Here is a tiny trained network, its code and every weight. The questions are about switching its units off for an input and a class, where a switched-off unit gives its printed mean instead of its output.

import numpy as np


def w(rows, s, z=0):
    codes = np.array(rows[::2]) - 128.0
    scale = np.full(codes.shape[1], s)
    scale[-1] = z or s
    return codes * scale


def norm(h):
    return h / np.sqrt((h * h).mean(-1, keepdims=True) + 1e-5)


def f(y):
    return np.maximum(y, 0)


def log_softmax(a):
    a = a - a.max(-1, keepdims=True)
    return a - np.log(np.exp(a).sum(-1, keepdims=True))


def net(x, mask):
    res = np.array(x, float).reshape(1, 3) / 4 @ E
    u = 0
    for l in range(2):
        y = f(norm(res) @ A[l][:, :-1].T + A[l][:, -1])
        res = res + np.where(mask[u : u + 10], y, B[l][:, -1]) @ B[l][:, :-1]
        u += 10
    return log_softmax(norm(res)[-1] @ U[:, :-1].T + U[:, -1])


A, B = {}, {}
E = w([
[223,125,149,191,169],'x0',
[133,17,66,254,127],'x1',
[151,219,75,93,116],'x2',
],0.0064)
A[0] = w([
[182,144,97,169,118,108],'0.n1',
[84,134,81,134,121,127],'0.n2',
[62,54,50,203,126,3],'0.n3',
[94,43,100,175,111,46],'0.n4',
[32,174,112,2,106,143],'0.n5',
[95,65,175,94,130,78],'0.n6',
[54,48,141,107,107,111],'0.n7',
[137,104,133,126,65,99],'0.n8',
[130,76,102,211,138,125],'0.n9',
[83,124,162,21,123,132],'0.n10',
],0.0092,0.004)
B[0] = w([
[141,176,83,153,180,167],'0.n1',
[201,152,136,131,119,155],'0.n2',
[37,45,28,155,56,198],'0.n3',
[99,99,5,130,138,187],'0.n4',
[94,204,186,30,83,254],'0.n5',
[119,79,218,170,116,166],'0.n6',
[169,137,140,207,190,188],'0.n7',
[131,138,109,143,149,135],'0.n8',
[145,132,45,71,94,209],'0.n9',
[56,160,130,111,166,215],'0.n10',
],0.015,0.008)
A[1] = w([
[179,144,132,150,139,42],'1.n1',
[110,176,127,176,134,35],'1.n2',
[199,156,76,113,122,221],'1.n3',
[121,148,185,7,75,135],'1.n4',
[172,62,139,194,101,88],'1.n5',
[119,161,139,92,175,77],'1.n6',
[143,91,174,144,85,71],'1.n7',
[94,108,161,153,97,77],'1.n8',
[146,70,123,180,101,2],'1.n9',
[166,78,177,112,160,182],'1.n10',
],0.014,0.002)
B[1] = w([
[173,151,130,158,100,141],'1.n1',
[185,74,162,121,98,137],'1.n2',
[145,116,249,167,94,187],'1.n3',
[90,176,128,36,59,247],'1.n4',
[155,165,60,146,93,153],'1.n5',
[132,134,119,109,85,180],'1.n6',
[104,128,90,140,160,133],'1.n7',
[161,42,135,68,174,139],'1.n8',
[142,121,88,95,76,156],'1.n9',
[71,102,104,126,100,141],'1.n10',
],0.017,0.012)
U = w([
[125,170,140,158,229,3],'0',
[74,205,183,9,49,202],'1',
[135,146,140,137,196,2],'2',
[139,163,121,136,204,34],'3',
[120,72,11,157,47,209],'4',
[148,137,137,117,187,4],'5',
[79,63,185,129,183,138],'6',
[220,149,204,193,74,202],'7',
],0.013,0.0053)

Each question gives the input, the list of numbers given to net, and the class t.
The units are the neurons (one row each of A and B). Each row of codes is followed by its name. A weight is (code - 128) times the scale printed after its matrix; where a second scale follows, it is the last column's (A, B and U).
mask holds one flag per neuron, layer by layer. A switched-off neuron (its flag False) gives its mean, the last column of its row in B, instead of its output. The means were averaged over made-up inputs and are rounded, as every weight is.
A unit's drop is (log p(t) with every unit on - log p(t) with that unit switched off) / (log p(t) with every unit on - log p(t) with every unit switched off).
The circuit of an input: a set's keep is (log p(t) with only the set's units on - log p(t) with every unit switched off) / (log p(t) with every unit on - log p(t) with every unit switched off). Starting from the 12 units with the biggest drops (on a tie, the unit counted first), units are removed one at a time, each time the one whose removal leaves the highest keep (on an exact tie, the one counted first), for as long as the keep stays at least 0.8.
circuit, biggest first: the units of the circuit, biggest drop first
unit that matters most: the unit with the biggest drop
top k neurons: the k neurons with the biggest drops, biggest first
top k neurons in layer l: the k neurons of layer l with the biggest drops, biggest first
drop of u: that unit's drop, to one decimal
input [7,3,-2], class 4: unit that matters most -> 0.n5
input [2,-4,-8], class 6: top 2 neurons in layer 0 -> (0.n5, 0.n3)
input [-6,0,-6], class 6: circuit, biggest first -> (0.n7, 1.n4, 0.n6)
input [4,-2,-3], class 4: circuit, biggest first -> (0.n5, 1.n4)
input [6,-2,-5], class 4: top 2 neurons in layer 1 -> (1.n10, 1.n5)
input [5,-2,-3], class 7: circuit, biggest first -> (0.n5, 0.n3, 1.n4)
input [1,-3,-6], class 6: top 2 neurons -> (0.n5, 1.n4)
input [-2,-1,-4], class 6: top 3 neurons -> (0.n7, 1.n4, 0.n6)
input [8,3,-1], class 7: top 2 neurons -> (1.n3, 0.n3)
input [8,-4,8], class 7: top 2 neurons -> (0.n5, 1.n4)
input [6,-1,-1], class 7: drop of 0.n5 -> 0.7
input [8,-1,6], class 7: drop of 0.n5 -> 0.2
input [-1,3,7], class 7: drop of 0.n5 -> 0.5
input [8,-5,0], class 7: drop of 1.n4 -> 0.2
